Below is a small trained network, with its code and all its weights. Each question gives an input and a class and asks what happens when units are switched off, that is, made to give their printed mean instead of their output.

import numpy as np


def w(rows, s, z=0):
    codes = np.array(rows[::2]) - 128.0
    scale = np.full(codes.shape[1], s)
    scale[-1] = z or s
    return codes * scale


def f(y):
    return y / 2 * (1 + np.tanh(0.7978845608 * (y + 0.044715 * y**3)))


def log_softmax(a):
    a = a - a.max(-1, keepdims=True)
    return a - np.log(np.exp(a).sum(-1, keepdims=True))


def net(x, mask):
    res = np.array(x, float).reshape(1, 7) / 4 @ E
    y = f(res @ A[0][:, :-1].T + A[0][:, -1])
    res = res + np.where(mask, y, B[0][:, -1]) @ B[0][:, :-1]
    return log_softmax(res[-1] @ U[:, :-1].T + U[:, -1])


A, B = {}, {}
E = w([
[71,98,136,193,159,65,93,191],'x0',
[163,103,57,203,147,143,245,40],'x1',
[167,143,129,117,105,176,97,171],'x2',
[141,204,168,127,216,102,161,72],'x3',
[86,203,176,83,119,131,128,40],'x4',
[28,138,137,134,174,138,168,118],'x5',
[162,152,103,224,165,164,91,155],'x6',
],0.011)
A[0] = w([
[76,121,163,88,102,93,136,211,144],'N1',
[173,226,114,85,180,159,98,97,201],'N2',
[80,67,158,91,123,79,106,134,164],'N3',
[179,130,127,156,104,145,93,232,213],'N4',
[111,199,36,144,202,115,129,94,163],'N5',
[112,216,203,86,93,152,211,98,252],'N6',
[95,170,144,122,244,54,192,132,240],'N7',
[18,109,232,92,140,77,137,75,147],'N8',
[105,50,56,131,29,166,120,90,251],'N9',
[159,119,64,117,69,57,1,171,212],'N10',
],0.0094,0.0035)
B[0] = w([
[118,164,137,138,83,128,95,140,208],'N1',
[69,108,172,168,124,198,109,60,208],'N2',
[81,146,27,77,76,54,40,186,189],'N3',
[201,45,160,141,87,220,98,162,229],'N4',
[150,78,149,120,188,83,118,92,198],'N5',
[140,254,134,148,163,189,201,126,235],'N6',
[95,89,235,82,133,53,81,140,231],'N7',
[95,188,119,137,145,54,45,103,228],'N8',
[157,116,83,174,38,102,205,87,213],'N9',
[157,102,130,219,87,113,59,88,248],'N10',
],0.0092,0.013)
U = w([
[146,108,149,124,81,146,112,201,148],'0',
[109,255,208,96,173,177,179,61,124],'1',
[99,92,212,103,247,51,141,181,158],'2',
[112,122,37,109,57,112,231,129,210],'3',
[46,239,121,88,76,41,116,190,1],'4',
],0.0093,0.0014)

Each question gives the input, the list of numbers given to net, and the class t.
The units are the neurons (one row each of A and B). Each row of codes is followed by its name. A weight is (code - 128) times the scale printed after its matrix; where a second scale follows, it is the last column's (A, B and U).
mask holds one flag per neuron, in row order. A switched-off neuron (its flag False) gives its mean, the last column of its row in B, instead of its output. The means were averaged over made-up inputs and are rounded, as every weight is.
A unit's drop is (log p(t) with every unit on - log p(t) with that unit switched off) / (log p(t) with every unit on - log p(t) with every unit switched off).
The circuit of an input: a set's keep is (log p(t) with only the set's units on - log p(t) with every unit switched off) / (log p(t) with every unit on - log p(t) with every unit switched off). Starting from all 10 units, units are removed one at a time, each time the one whose removal leaves the highest keep (on an exact tie, the one counted first), for as long as the keep stays at least 0.8.
circuit, biggest first: the units of the circuit, biggest drop first
unit that matters most: the unit with the biggest drop
k most important neurons: the k neurons with the biggest drops, biggest first
drop of u: that unit's drop, to one decimal
input [6,-1,-4,4,-6,-5,-5], class 4: unit that matters most => N3
input [0,-1,-5,-3,-2,3,3], class 3: circuit, biggest first => (N7 N8 N4)
input [4,1,-7,4,3,8,-8], class 4: 2 most important neurons => (N8 N3)
input [0,-3,8,1,3,-3,-4], class 1: circuit, biggest first => (N6 N2)
input [6,7,5,1,4,3,-8], class 4: 2 most important neurons => (N8 N2)
input [0,-4,-3,3,7,5,-1], class 4: 4 most important neurons => (N8 N3 N7 N4)
input [2,-5,8,5,2,-6,-3], class 0: 3 most important neurons => (N4 N10 N8)
input [0,4,-4,6,-8,-8,3], class 2: circuit, biggest first => (N9 N5)
input [2,6,-5,6,2,-2,-1], class 2: 2 most important neurons => (N7 N5)
input [2,5,3,-6,-4,1,-3], class 3: drop of N9 => 0.3
input [-4,4,1,-8,6,0,4], class 3: drop of N9 => 0.1
input [4,2,-6,-7,-5,7,3], class 3: drop of N9 => 0.3
